Here is a tiny trained network, its code and every weight. The questions are about switching its units off for an input and a class, where a switched-off unit gives its printed mean instead of its output.

import numpy as np


def w(rows, s, z=0):
    codes = np.array(rows[::2]) - 128.0
    scale = np.full(codes.shape[1], s)
    scale[-1] = z or s
    return codes * scale


def f(y):
    return y / 2 * (1 + np.tanh(0.7978845608 * (y + 0.044715 * y**3)))


def log_softmax(a):
    a = a - a.max(-1, keepdims=True)
    return a - np.log(np.exp(a).sum(-1, keepdims=True))


def net(x, mask):
    res = np.array(x, float).reshape(1, 5) / 4 @ E
    y = f(res @ A[0][:, :-1].T + A[0][:, -1])
    res = res + np.where(mask, y, B[0][:, -1]) @ B[0][:, :-1]
    return log_softmax(res[-1] @ U[:, :-1].T + U[:, -1])


A, B = {}, {}
E = w([
[185,56,50,238,138,75,102,77,134,203],'x0',
[129,127,129,128,128,128,127,126,128,128],'x1',
[190,131,68,136,112,81,95,151,127,17],'x2',
[121,115,128,145,87,180,54,193,249,136],'x3',
[136,141,137,139,122,129,119,141,112,133],'x4',
],0.012)
A[0] = w([
[122,123,122,144,123,148,76,167,205,152,1],'neuron 1',
[122,126,114,111,146,85,186,87,31,133,6],'neuron 2',
[146,107,107,169,138,92,127,104,105,168,114],'neuron 3',
[162,124,60,154,120,87,104,145,112,33,64],'neuron 4',
[125,142,77,140,111,111,156,124,130,154,85],'neuron 5',
[96,140,175,65,125,153,151,160,106,75,150],'neuron 6',
[150,104,73,188,131,101,113,106,148,189,138],'neuron 7',
[91,119,141,119,131,150,159,112,125,254,43],'neuron 8',
],0.026,0.0053)
B[0] = w([
[157,88,70,212,44,188,141,147,205,139,219],'neuron 1',
[146,87,85,206,33,201,134,163,240,145,246],'neuron 2',
[95,140,62,64,161,134,100,164,72,133,214],'neuron 3',
[174,110,206,192,194,35,127,70,122,126,244],'neuron 4',
[108,181,233,106,64,192,191,102,110,153,158],'neuron 5',
[78,166,107,28,158,140,122,141,48,138,238],'neuron 6',
[62,176,116,7,134,167,122,159,80,109,254],'neuron 7',
[193,114,205,196,202,10,128,67,113,97,234],'neuron 8',
],0.014,0.03)
U = w([
[49,182,139,22,165,131,94,162,50,148,178],'0',
[178,119,239,176,212,2,95,68,101,127,4],'1',
[136,95,92,189,59,182,110,173,198,165,197],'2',
],0.007,0.0013)

Each question gives the input, the list of numbers given to net, and the class t.
The units are the neurons (one row each of A and B). Each row of codes is followed by its name. A weight is (code - 128) times the scale printed after its matrix; where a second scale follows, it is the last column's (A, B and U).
mask holds one flag per neuron, in row order. A switched-off neuron (its flag False) gives its mean, the last column of its row in B, instead of its output. The means were averaged over made-up inputs and are rounded, as every weight is.
A unit's drop is (log p(t) with every unit on - log p(t) with that unit switched off) / (log p(t) with every unit on - log p(t) with every unit switched off).
The circuit of an input: a set's keep is (log p(t) with only the set's units on - log p(t) with every unit switched off) / (log p(t) with every unit on - log p(t) with every unit switched off). Starting from all 8 units, units are removed one at a time, each time the one whose removal leaves the highest keep (on an exact tie, the one counted first), for as long as the keep stays at least 0.8.
circuit, biggest first: the units of the circuit, biggest drop first
most important unit: the unit with the biggest drop
k most important neurons: the k neurons with the biggest drops, biggest first
drop of u: that unit's drop, to one decimal
input [1,-2,-3,2,0], class 1: most important unit => neuron 2
input [8,8,-8,-7,-1], class 0: 2 most important neurons => neuron 7; neuron 3
input [6,5,3,6,-4], class 0: 2 most important neurons => neuron 7; neuron 2
input [-1,-7,1,-2,-2], class 2: circuit, biggest first => neuron 8; neuron 7
input [-6,3,-7,8,3], class 2: 2 most important neurons => neuron 1; neuron 4
input [6,-7,-1,6,8], class 0: 3 most important neurons => neuron 7; neuron 2; neuron 3
input [-5,7,4,7,-2], class 2: 3 most important neurons => neuron 1; neuron 7; neuron 8
input [0,4,-4,-4,-8], class 1: 3 most important neurons => neuron 8; neuron 1; neuron 7
input [-6,8,7,2,-1], class 1: 2 most important neurons => neuron 4; neuron 7
input [-2,2,-2,4,6], class 2: 2 most important neurons => neuron 7; neuron 4
input [6,6,7,6,-6], class 1: 2 most important neurons => neuron 4; neuron 2
input [7,-2,-4,-5,-1], class 0: 2 most important neurons => neuron 7; neuron 3
input [4,-3,-1,3,-7], class 0: 2 most important neurons => neuron 2; neuron 7
input [-5,-6,8,-4,6], class 1: most important unit => neuron 4
input [-5,-1,1,7,3], class 2: 2 most important neurons => neuron 1; neuron 7
input [-7,1,-2,8,-5], class 2: 2 most important neurons => neuron 1; neuron 7
input [-4,-2,5,2,5], class 1: drop of neuron 7 => 3.8
input [6,5,-4,-4,-8], class 0: drop of neuron 7 => 2.0
input [-3,-7,-3,4,-6], class 2: drop of neuron 7 => 4.2
input [-3,-7,6,-5,1], class 1: circuit, biggest first => neuron 4
